Below is a small trained network, with its code and all its weights. Each question gives an input and a class and asks what happens when units are switched off, that is, made to give their printed mean instead of their output.

import numpy as np


def w(rows, s, z=0):
    codes = np.array(rows[::2]) - 128.0
    scale = np.full(codes.shape[1], s)
    scale[-1] = z or s
    return codes * scale


def f(y):
    return np.maximum(y, 0)


def log_softmax(a):
    a = a - a.max(-1, keepdims=True)
    return a - np.log(np.exp(a).sum(-1, keepdims=True))


def net(x, mask):
    res = np.array(x, float).reshape(1, 8) / 4 @ E
    y = f(res @ A[0][:, :-1].T + A[0][:, -1])
    res = res + np.where(mask, y, B[0][:, -1]) @ B[0][:, :-1]
    return log_softmax(res[-1] @ U[:, :-1].T + U[:, -1])


A, B = {}, {}
E = w([
[179,125,115,167,36,131,62,189,57,81],'x0',
[29,123,122,193,108,141,184,22,120,86],'x1',
[110,114,76,86,117,231,155,116,68,96],'x2',
[168,53,200,86,140,159,119,82,197,178],'x3',
[125,110,168,255,168,165,9,116,108,114],'x4',
[95,84,47,173,114,135,77,192,97,182],'x5',
[56,168,90,229,133,190,198,214,162,123],'x6',
[223,71,91,83,211,172,166,164,106,139],'x7',
],0.0098)
A[0] = w([
[148,113,60,188,132,173,166,164,107,78,170],'N1',
[52,126,177,209,125,108,167,117,105,100,254],'N2',
[207,63,110,68,130,105,6,159,123,143,221],'N3',
[131,100,125,112,156,147,98,47,107,44,166],'N4',
[128,124,205,158,194,95,121,67,254,110,187],'N5',
[155,104,114,13,167,158,131,133,87,187,167],'N6',
[174,137,83,39,118,176,201,177,171,156,132],'N7',
[116,145,41,21,133,62,158,93,146,80,191],'N8',
[161,84,171,115,149,161,137,7,123,74,167],'N9',
],0.0078,0.0051)
B[0] = w([
[139,116,150,162,168,189,139,180,55,135,209],'N1',
[76,2,44,255,193,142,118,93,137,141,233],'N2',
[234,98,219,105,12,89,132,167,107,158,248],'N3',
[164,125,100,113,102,156,51,68,53,115,183],'N4',
[68,62,168,151,179,144,102,48,226,141,237],'N5',
[211,129,143,78,124,135,130,145,115,106,222],'N6',
[180,196,159,81,179,146,203,200,168,45,218],'N7',
[85,183,94,95,150,34,239,115,111,130,215],'N8',
[151,150,146,92,167,151,95,62,142,128,204],'N9',
],0.0084,0.014)
U = w([
[89,108,35,244,124,219,112,215,35,91,217],'0',
[157,116,120,77,155,155,44,47,99,134,70],'1',
[89,153,51,89,145,2,191,92,55,139,126],'2',
[167,170,132,56,169,145,197,187,121,73,39],'3',
[163,91,173,132,68,97,84,242,142,203,254],'4',
[76,79,156,169,204,140,121,121,249,189,70],'5',
],0.0094,0.0019)

Each question gives the input, the list of numbers given to net, and the class t.
The units are the neurons (one row each of A and B). Each row of codes is followed by its name. A weight is (code - 128) times the scale printed after its matrix; where a second scale follows, it is the last column's (A, B and U).
mask holds one flag per neuron, in row order. A switched-off neuron (its flag False) gives its mean, the last column of its row in B, instead of its output. The means were averaged over made-up inputs and are rounded, as every weight is.
A unit's drop is (log p(t) with every unit on - log p(t) with that unit switched off) / (log p(t) with every unit on - log p(t) with every unit switched off).
The circuit of an input: a set's keep is (log p(t) with only the set's units on - log p(t) with every unit switched off) / (log p(t) with every unit on - log p(t) with every unit switched off). Starting from all 9 units, units are removed one at a time, each time the one whose removal leaves the highest keep (on an exact tie, the one counted first), for as long as the keep stays at least 0.8.
units of the circuit, in order: the units of the circuit, biggest drop first
most important unit: the unit with the biggest drop
top k neurons: the k neurons with the biggest drops, biggest first
drop when u is switched off: that unit's drop, to one decimal
input [-8,0,6,-6,3,2,-2,-1], class 0: units of the circuit, in order : N5, N3
input [-4,8,-4,-5,-6,5,5,1], class 0: most important unit : N2
input [2,-4,7,2,-6,7,-8,-5], class 3: top 3 neurons : N8, N7, N6
input [1,1,-1,8,-1,-2,-3,8], class 3: top 2 neurons : N7, N2
input [0,-4,5,1,-4,7,-8,2], class 3: top 3 neurons : N7, N8, N6
input [-7,8,4,1,-5,-7,7,4], class 5: top 3 neurons : N2, N5, N3
input [-8,-7,-1,-7,-2,4,4,-7], class 2: top 2 neurons : N5, N1
input [-5,5,2,-3,-4,-6,5,2], class 2: top 2 neurons : N8, N2
input [6,-5,-4,-7,8,-6,-1,-8], class 0: top 2 neurons : N2, N6
input [-2,-7,-1,5,6,-5,-2,1], class 4: top 2 neurons : N3, N2
input [2,-7,-7,0,3,-5,-1,-8], class 5: top 2 neurons : N5, N6
input [-2,-5,-3,-3,-2,-6,5,-7], class 5: drop when N6 is switched off : 0.0
input [-7,2,7,3,-2,3,-6,0], class 3: drop when N8 is switched off : 0.7
input [-8,6,6,8,7,-2,-4,5], class 1: top neuron : N4
input [-4,-5,6,-5,8,8,-8,8], class 4: drop when N3 is switched off : 0.6
